Below is a small trained network, with its code and all its weights. Each question gives an input and a target symbol and asks what happens when units are switched off, that is, made to give their printed mean instead of their output.

import numpy as np


def w(rows, s, z=0):
    codes = np.array(rows[::2]) - 128.0
    scale = np.full(codes.shape[1], s)
    scale[-1] = z or s
    return codes * scale


def f(y):
    return y / 2 * (1 + np.tanh(0.7978845608 * (y + 0.044715 * y**3)))


def softmax(a):
    e = np.exp(a - a.max(-1, keepdims=True))
    return e / e.sum(-1, keepdims=True)


def log_softmax(a):
    a = a - a.max(-1, keepdims=True)
    return a - np.log(np.exp(a).sum(-1, keepdims=True))


def net(x, mask):
    ids = ['Σβδζηθπω'.index(c) for c in x.split()]
    T = len(ids)
    res = E[ids] + P[:T]
    u = 0
    for l in range(2):
        r = res
        for j in range(3):
            rows = slice(2 * j, 2 * j + 2)
            q, k, v = (r @ M[l][rows].T for M in (Q, K, V))
            z = softmax(np.where(np.tri(T) > 0, q @ k.T / 2**0.5, -1e9)) @ v
            o = O[l][rows]
            res = res + np.where(mask[u + j], z, o[:, -1]) @ o[:, :-1]
        u += 3
        y = f(res @ A[l][:, :-1].T + A[l][:, -1])
        res = res + np.where(mask[u : u + 4], y, B[l][:, -1]) @ B[l][:, :-1]
        u += 4
    return log_softmax(res[-1] @ U[:, :-1].T + U[:, -1])


Q, K, V, O, A, B = {}, {}, {}, {}, {}, {}
E = w([
[187,141,156,217,184,161,16],'Σ',
[82,119,139,50,162,47,16],'β',
[92,173,254,200,112,157,138],'δ',
[160,178,228,201,165,171,70],'ζ',
[105,94,150,157,62,223,77],'η',
[163,32,188,49,119,56,138],'θ',
[58,129,129,149,128,48,170],'π',
[100,118,58,175,146,116,51],'ω',
],0.0045)
P = w([
[114,182,132,78,103,158,103],'0',
[230,205,93,160,31,79,84],'1',
[101,136,153,108,137,169,92],'2',
[217,194,123,172,29,65,91],'3',
[84,97,167,125,164,172,99],'4',
[202,174,144,193,14,52,93],'5',
[75,68,177,136,190,173,112],'6',
[179,154,148,210,3,49,93],'7',
[59,37,181,153,208,174,117],'8',
[174,155,156,198,14,46,114],'9',
[32,23,211,142,217,162,128],'10',
],0.0039)
Q[0] = w([
[151,138,167,211,16,4,51],'0.h0',
[198,154,97,129,70,97,165],'0.h0',
[240,200,61,95,96,138,165],'0.h1',
[190,206,123,187,111,68,169],'0.h1',
[181,133,53,10,99,163,236],'0.h2',
[151,180,140,116,216,128,74],'0.h2',
],0.027)
K[0] = w([
[76,60,163,167,152,24,107],'0.h0',
[169,93,123,128,108,62,187],'0.h0',
[171,190,116,141,80,91,145],'0.h1',
[141,131,119,87,52,125,66],'0.h1',
[205,254,86,70,71,128,139],'0.h2',
[13,96,173,112,192,183,171],'0.h2',
],0.029)
V[0] = w([
[118,135,151,72,124,155,19],'0.h0',
[159,68,160,100,157,64,180],'0.h0',
[27,187,217,125,94,149,223],'0.h1',
[109,38,96,91,52,5,181],'0.h1',
[134,158,143,57,254,93,152],'0.h2',
[104,77,149,55,117,224,85],'0.h2',
],0.0099)
O[0] = w([
[96,115,159,49,130,177,51,255],'0.h0',
[179,148,79,97,55,117,133,96],'0.h0',
[228,114,57,106,200,144,43,98],'0.h1',
[101,80,170,218,99,93,3,84],'0.h1',
[59,196,196,128,148,88,53,101],'0.h2',
[72,134,131,66,70,209,108,202],'0.h2',
],0.0056,0.002)
A[0] = w([
[157,206,118,159,52,160,115,76],'0.n0',
[115,161,87,110,40,44,136,9],'0.n1',
[131,239,127,217,114,62,143,4],'0.n2',
[181,79,14,82,251,144,41,91],'0.n3',
],0.013,0.0021)
B[0] = w([
[169,113,108,141,34,86,60,239],'0.n0',
[200,131,150,157,154,159,62,253],'0.n1',
[198,167,13,46,210,152,131,246],'0.n2',
[204,97,2,159,243,90,29,201],'0.n3',
],0.0089,0.0017)
Q[1] = w([
[119,216,43,70,62,78,144],'1.h0',
[194,87,124,26,162,86,174],'1.h0',
[136,193,7,174,39,158,167],'1.h1',
[101,100,74,5,191,62,220],'1.h1',
[99,153,95,67,241,82,78],'1.h2',
[201,101,44,193,137,108,218],'1.h2',
],0.024)
K[1] = w([
[169,155,116,130,67,120,112],'1.h0',
[123,201,128,171,158,146,143],'1.h0',
[181,174,136,114,97,114,117],'1.h1',
[172,182,181,192,170,254,126],'1.h1',
[95,190,101,136,157,154,138],'1.h2',
[193,154,122,75,94,85,145],'1.h2',
],0.041)
V[1] = w([
[156,101,163,35,138,104,111],'1.h0',
[192,62,165,157,102,153,147],'1.h0',
[113,142,170,118,153,4,150],'1.h1',
[172,160,196,148,181,181,114],'1.h1',
[176,85,171,121,91,88,140],'1.h2',
[137,207,96,153,96,137,122],'1.h2',
],0.024)
O[1] = w([
[166,207,142,54,71,51,111,242],'1.h0',
[61,180,69,126,116,96,44,91],'1.h0',
[76,68,80,2,115,118,68,2],'1.h1',
[87,189,28,171,135,71,198,201],'1.h1',
[165,87,117,213,63,147,135,84],'1.h2',
[55,141,68,151,215,128,125,125],'1.h2',
],0.01,0.0043)
A[1] = w([
[21,114,196,90,84,178,235,35],'1.n0',
[157,68,164,95,206,180,131,195],'1.n1',
[98,118,88,68,76,128,254,51],'1.n2',
[32,155,163,156,65,122,180,254],'1.n3',
],0.016,0.0036)
B[1] = w([
[68,126,144,248,96,15,83,210],'1.n0',
[157,27,125,133,159,137,144,255],'1.n1',
[185,124,55,95,67,204,137,212],'1.n2',
[50,113,159,126,125,210,128,248],'1.n3',
],0.017,0.006)
U = w([
[42,105,95,154,94,180,87,81],'Σ',
[249,110,133,183,42,102,135,97],'β',
[154,189,32,184,206,64,126,182],'δ',
[143,141,91,80,109,196,175,71],'ζ',
[121,168,238,138,165,145,218,120],'η',
[79,164,187,1,89,96,68,253],'θ',
[142,65,138,94,184,168,123,135],'π',
[59,104,168,172,146,48,134,42],'ω',
],0.0045,0.005)

Each question gives the input, a string of symbols that net reads in full, and the target symbol t.
The units are the heads (2 rows each of Q, K, V and O) and the neurons (one row each of A and B). Each row of codes is followed by its name. A weight is (code - 128) times the scale printed after its matrix; where a second scale follows, it is the last column's (O, A, B and U).
mask holds one flag per unit, layer by layer, with each layer's heads first. A switched-off unit (its flag False) gives its mean, the last column of its rows in O or B, instead of its output. The means were averaged over made-up inputs and are rounded, as every weight is.
A unit's drop is (log p(t) with every unit on - log p(t) with that unit switched off) / (log p(t) with every unit on - log p(t) with every unit switched off).
The circuit of an input: a set's keep is (log p(t) with only the set's units on - log p(t) with every unit switched off) / (log p(t) with every unit on - log p(t) with every unit switched off). Starting from the 12 units with the biggest drops (on a tie, the unit counted first), units are removed one at a time, each time the one whose removal leaves the highest keep (on an exact tie, the one counted first), for as long as the keep stays at least 0.8.
units of the circuit, in order: the units of the circuit, biggest drop first
unit that matters most: the unit with the biggest drop
top k neurons: the k neurons with the biggest drops, biggest first
top k neurons in layer l: the k neurons of layer l with the biggest drops, biggest first
heads that matter: for each layer, one digit per head in row order, 1 if its drop is at least 0.15 and else 0, layers parted by /
input θ δ β θ θ Σ π δ, target δ: units of the circuit, in order	0.n2; 0.h0; 1.h2; 0.h2
input δ π θ, target δ: units of the circuit, in order	0.h1; 0.n3; 1.h1
input π θ η Σ π, target η: units of the circuit, in order	1.h1; 0.n0; 0.h2; 1.n3
input π ω η π η δ π Σ, target δ: top 3 neurons	0.n2; 0.n1; 1.n3
input δ π δ π δ π π θ η π β, target η: top 2 neurons	0.n0; 0.n1
input π π θ, target π: top neuron in layer 1	1.n1
input θ θ θ η ζ η π, target ζ: units of the circuit, in order	1.h1; 0.n0; 1.n2; 1.n0
input ω π π β ω θ δ δ π ω, target δ: units of the circuit, in order	0.n2; 0.h0; 1.h2; 1.n3
input π θ ω π ζ θ ζ π θ π π, target θ: units of the circuit, in order	0.n2; 0.h2; 1.h0; 1.h1
input δ θ δ ζ π ζ ζ η Σ η ω, target Σ: top 3 neurons in layer 1	1.n3; 1.n0; 1.n2
input β δ π δ ω π δ Σ η, target δ: units of the circuit, in order	0.h1; 0.n3; 1.h1; 0.n0
input η π Σ π θ η ω δ, target Σ: units of the circuit, in order	1.h0; 1.h2; 0.n0; 1.n3
input θ θ θ δ π Σ β, target π: heads that matter	010 / 110
input π π θ β ζ δ, target θ: units of the circuit, in order	1.h1
input π η Σ, target π: heads that matter	000 / 110
input π β η θ ζ δ β η ζ β θ, target ζ: heads that matter	010 / 010
input δ ζ ζ π δ, target ζ: top 2 neurons in layer 1	1.n2; 1.n0
input θ π Σ θ δ ζ δ η π Σ Σ, target π: top 4 neurons	0.n2; 0.n3; 1.n1; 0.n1
input δ δ ζ π θ, target ζ: units of the circuit, in order	1.h1; 1.n2; 0.n0; 1.n0
input θ ω θ η, target Σ: unit that matters most	0.n0
